Below are the code and all the weights of a small trained network. Each question names an input and a target symbol and asks about switching units off, where a switched-off unit gives its printed mean instead of its output.

import numpy as np


def w(rows, s, z=0):
    codes = np.array(rows[::2]) - 128.0
    scale = np.full(codes.shape[1], s)
    scale[-1] = z or s
    return codes * scale


def norm(h):
    return h / np.sqrt((h * h).mean(-1, keepdims=True) + 1e-5)


def f(y):
    return y / 2 * (1 + np.tanh(0.7978845608 * (y + 0.044715 * y**3)))


def softmax(a):
    e = np.exp(a - a.max(-1, keepdims=True))
    return e / e.sum(-1, keepdims=True)


def log_softmax(a):
    a = a - a.max(-1, keepdims=True)
    return a - np.log(np.exp(a).sum(-1, keepdims=True))


def net(x, mask):
    ids = ['ΓΞαβεηφω'.index(c) for c in x.split()]
    T = len(ids)
    res = E[ids] + P[:T]
    r = norm(res)
    for j in range(3):
        rows = slice(3 * j, 3 * j + 3)
        q, k, v = (r @ M[0][rows].T for M in (Q, K, V))
        z = softmax(np.where(np.tri(T) > 0, q @ k.T / 3**0.5, -1e9)) @ v
        o = O[0][rows]
        res = res + np.where(mask[j], z, o[:, -1]) @ o[:, :-1]
    y = f(norm(res) @ A[0][:, :-1].T + A[0][:, -1])
    res = res + np.where(mask[3:27], y, B[0][:, -1]) @ B[0][:, :-1]
    return log_softmax(norm(res)[-1] @ U[:, :-1].T + U[:, -1])


Q, K, V, O, A, B = {}, {}, {}, {}, {}, {}
E = w([
[136,83,95,167,138,132,158],'Γ',
[173,138,70,147,130,128,110],'Ξ',
[111,136,69,152,136,124,119],'α',
[203,133,136,162,157,122,131],'β',
[110,163,114,136,82,252,101],'ε',
[93,176,130,140,131,111,141],'η',
[133,137,162,154,125,121,187],'φ',
[176,131,100,83,115,113,135],'ω',
],0.011)
P = w([
[125,81,133,218,2,63,54],'0',
[149,125,104,199,21,83,108],'1',
[150,149,100,176,55,91,131],'2',
[152,151,93,159,84,104,143],'3',
[151,157,90,149,106,110,154],'4',
[149,157,86,141,125,117,159],'5',
[146,159,88,134,139,122,168],'6',
[141,157,86,128,152,124,168],'7',
[138,151,83,124,166,130,178],'8',
[136,153,85,119,173,129,180],'9',
[132,151,84,118,178,134,181],'10',
[129,154,84,114,186,140,186],'11',
[126,148,80,106,192,137,188],'12',
[123,144,80,103,201,138,192],'13',
],0.003)
Q[0] = w([
[100,174,105,205,101,132,232],'head 1',
[151,151,162,83,117,111,214],'head 1',
[193,117,91,144,164,151,130],'head 1',
[196,105,179,127,158,131,112],'head 2',
[76,49,200,131,123,148,161],'head 2',
[106,165,216,86,138,103,112],'head 2',
[246,156,96,138,120,132,120],'head 3',
[104,163,113,132,159,131,24],'head 3',
[101,143,86,175,143,167,153],'head 3',
],0.011)
K[0] = w([
[24,142,146,144,195,200,198],'head 1',
[89,103,186,22,98,218,99],'head 1',
[162,156,119,175,106,254,72],'head 1',
[244,126,194,160,150,156,124],'head 2',
[114,67,163,192,146,87,252],'head 2',
[107,219,215,135,148,62,151],'head 2',
[241,77,73,97,118,82,116],'head 3',
[114,205,16,160,140,78,86],'head 3',
[139,106,98,156,138,234,92],'head 3',
],0.0086)
V[0] = w([
[32,125,152,195,81,131,164],'head 1',
[151,84,58,3,109,76,164],'head 1',
[166,165,118,75,139,77,166],'head 1',
[127,119,251,232,113,167,217],'head 2',
[136,116,128,153,161,11,176],'head 2',
[111,105,118,163,136,148,107],'head 2',
[245,65,198,116,96,166,152],'head 3',
[128,59,109,151,201,96,195],'head 3',
[132,150,158,123,156,24,154],'head 3',
],0.0062)
O[0] = w([
[182,103,205,110,57,85,49,252],'head 1',
[158,210,86,202,216,157,94,4],'head 1',
[165,131,55,176,142,157,36,140],'head 1',
[148,187,2,113,239,174,126,43],'head 2',
[52,156,54,128,88,74,42,177],'head 2',
[136,165,151,117,158,126,106,131],'head 2',
[26,121,205,127,66,80,106,158],'head 3',
[217,156,120,106,52,110,61,115],'head 3',
[203,29,108,150,63,131,147,119],'head 3',
],0.0037,0.0027)
A[0] = w([
[81,165,112,127,205,126,124,5],'neuron 1',
[131,125,191,103,212,155,157,116],'neuron 2',
[143,104,128,119,177,122,116,124],'neuron 3',
[111,140,128,127,129,122,115,109],'neuron 4',
[110,93,130,160,149,148,107,102],'neuron 5',
[109,93,153,117,146,106,131,69],'neuron 6',
[130,91,114,123,184,96,134,83],'neuron 7',
[142,132,148,136,131,129,116,118],'neuron 8',
[161,126,78,114,178,155,135,94],'neuron 9',
[116,105,121,73,142,173,138,72],'neuron 10',
[98,132,159,156,135,128,118,119],'neuron 11',
[153,131,180,134,113,154,63,92],'neuron 12',
[134,133,130,121,116,98,123,140],'neuron 13',
[113,139,126,123,145,114,99,94],'neuron 14',
[158,135,129,120,143,189,142,80],'neuron 15',
[154,152,55,147,165,124,119,113],'neuron 16',
[89,97,126,158,155,123,146,100],'neuron 17',
[141,148,157,140,129,133,121,119],'neuron 18',
[103,159,147,125,85,209,117,113],'neuron 19',
[104,129,145,119,117,137,158,73],'neuron 20',
[148,158,10,137,214,158,131,48],'neuron 21',
[124,149,102,111,111,156,140,176],'neuron 22',
[123,152,128,107,145,130,155,71],'neuron 23',
[115,151,40,129,212,204,125,183],'neuron 24',
],0.014,0.0031)
B[0] = w([
[84,129,144,178,110,209,190,173],'neuron 1',
[28,3,113,238,88,62,113,168],'neuron 2',
[89,111,143,144,124,147,166,101],'neuron 3',
[152,126,137,135,127,148,151,126],'neuron 4',
[98,129,165,145,86,72,150,107],'neuron 5',
[134,155,109,120,138,188,100,118],'neuron 6',
[96,168,134,114,162,185,144,119],'neuron 7',
[114,114,103,124,112,120,126,123],'neuron 8',
[149,108,113,103,154,93,118,141],'neuron 9',
[58,53,133,79,95,173,154,135],'neuron 10',
[140,97,91,126,85,119,114,124],'neuron 11',
[106,101,121,188,68,94,91,146],'neuron 12',
[89,84,135,179,119,140,120,236],'neuron 13',
[177,125,123,115,119,138,169,114],'neuron 14',
[181,122,169,181,148,132,164,146],'neuron 15',
[91,122,178,77,203,137,161,252],'neuron 16',
[150,87,140,145,124,126,68,127],'neuron 17',
[114,96,110,138,114,109,117,127],'neuron 18',
[72,102,191,104,212,119,163,178],'neuron 19',
[142,191,138,95,178,123,128,138],'neuron 20',
[154,156,79,195,18,166,123,226],'neuron 21',
[114,101,166,145,153,104,118,186],'neuron 22',
[99,187,130,136,111,98,135,131],'neuron 23',
[95,69,88,55,205,67,117,220],'neuron 24',
],0.015,0.0037)
U = w([
[148,143,128,111,158,215,18,228],'Γ',
[254,126,152,156,152,124,171,135],'Ξ',
[108,105,1,66,152,112,152,131],'α',
[130,82,126,203,34,73,54,173],'β',
[47,72,227,135,203,103,142,2],'ε',
[84,172,131,175,86,239,210,140],'η',
[103,252,137,120,125,42,119,162],'φ',
[136,122,178,17,32,147,134,66],'ω',
],0.0059,0.00077)

Each question gives the input, a string of symbols that net reads in full, and the target symbol t.
The units are the heads (3 rows each of Q, K, V and O) and the neurons (one row each of A and B). Each row of codes is followed by its name. A weight is (code - 128) times the scale printed after its matrix; where a second scale follows, it is the last column's (O, A, B and U).
mask holds one flag per unit, heads first, then neurons. A switched-off unit (its flag False) gives its mean, the last column of its rows in O or B, instead of its output. The means were averaged over made-up inputs and are rounded, as every weight is.
A unit's drop is (log p(t) with every unit on - log p(t) with that unit switched off) / (log p(t) with every unit on - log p(t) with every unit switched off).
The circuit of an input: a set's keep is (log p(t) with only the set's units on - log p(t) with every unit switched off) / (log p(t) with every unit on - log p(t) with every unit switched off). Starting from the 12 units with the biggest drops (on a tie, the unit counted first), units are removed one at a time, each time the one whose removal leaves the highest keep (on an exact tie, the one counted first), for as long as the keep stays at least 0.8.
circuit, biggest first: the units of the circuit, biggest drop first
unit that matters most: the unit with the biggest drop
top k neurons: the k neurons with the biggest drops, biggest first
which heads matter: for each layer, one digit per head in row order, 1 if its drop is at least 0.15 and else 0, layers parted by /
input ω Ξ α β Ξ, target ε: which heads matter : 111
input ω η β α Γ η Ξ β ω η ω ω, target α: circuit, biggest first : (head 1; neuron 24; neuron 16; neuron 21)
input β β ω ω φ Ξ α φ φ, target η: top 3 neurons : (neuron 21; neuron 16; neuron 24)
input β Ξ η Ξ ω Γ φ φ ω ω Ξ, target η: circuit, biggest first : (neuron 21; neuron 16)
input Ξ Ξ α Ξ Ξ η, target β: circuit, biggest first : (head 1; neuron 16)
input β Ξ Ξ, target ε: circuit, biggest first : (neuron 16)
input Γ η ε β, target β: which heads matter : 001
input η ε η Γ φ β η φ, target φ: which heads matter : 110
input η α ε α Ξ Ξ Ξ ω α, target α: top 4 neurons : (neuron 24; neuron 21; neuron 16; neuron 9)
input ω φ Γ β Γ β β, target η: circuit, biggest first : (head 1; neuron 21; neuron 16)
input φ β ω ω α η φ η η Ξ φ ω, target η: top 4 neurons : (neuron 21; neuron 16; neuron 24; neuron 19)
input α η Ξ ω, target β: circuit, biggest first : (head 3; head 2; neuron 16; head 1)
input ε η η, target η: which heads matter : 111
input Ξ α φ β ω β φ Γ β ω β β, target α: unit that matters most : head 1
input ω ω β α ω φ ω φ Ξ η Ξ φ Γ ω, target α: circuit, biggest first : (head 1; neuron 24; neuron 21; neuron 16)
input φ β η φ φ φ Γ η ω α ω φ α η, target η: circuit, biggest first : (neuron 21; neuron 16; head 3)
input ω ω φ η Γ α Γ α β, target β: which heads matter : 011
input ω φ φ ω Γ Γ α Γ, target η: which heads matter : 111
input η φ β β Ξ ω ω φ α α α Ξ ω, target η: top 2 neurons : (neuron 21; neuron 24)
input ε φ η ω, target ω: unit that matters most : head 1
input Γ Ξ α φ φ Ξ η Ξ α α φ Ξ, target α: which heads matter : 101
input ω η η ω ω φ η φ φ, target η: top 3 neurons : (neuron 21; neuron 24; neuron 16)
input η ω η η ω η β η Γ, target β: which heads matter : 101
input β β Ξ β, target η: top 2 neurons : (neuron 24; neuron 21)
input Ξ η Ξ η β Ξ φ ω, target β: top 4 neurons : (neuron 16; neuron 19; neuron 24; neuron 13)
input Ξ φ η α Γ ω η β Γ η η, target α: top 2 neurons : (neuron 24; neuron 16)
input η ω Γ Γ ω β α φ Γ Γ, target α: top 2 neurons : (neuron 16; neuron 21)
input β β φ ω ω φ Γ β α α β β, target α: top 2 neurons : (neuron 24; neuron 21)
input η φ Γ φ φ Ξ Γ η ω ε α φ α ω, target ω: unit that matters most : head 3
input α η η Γ, target β: which heads matter : 100
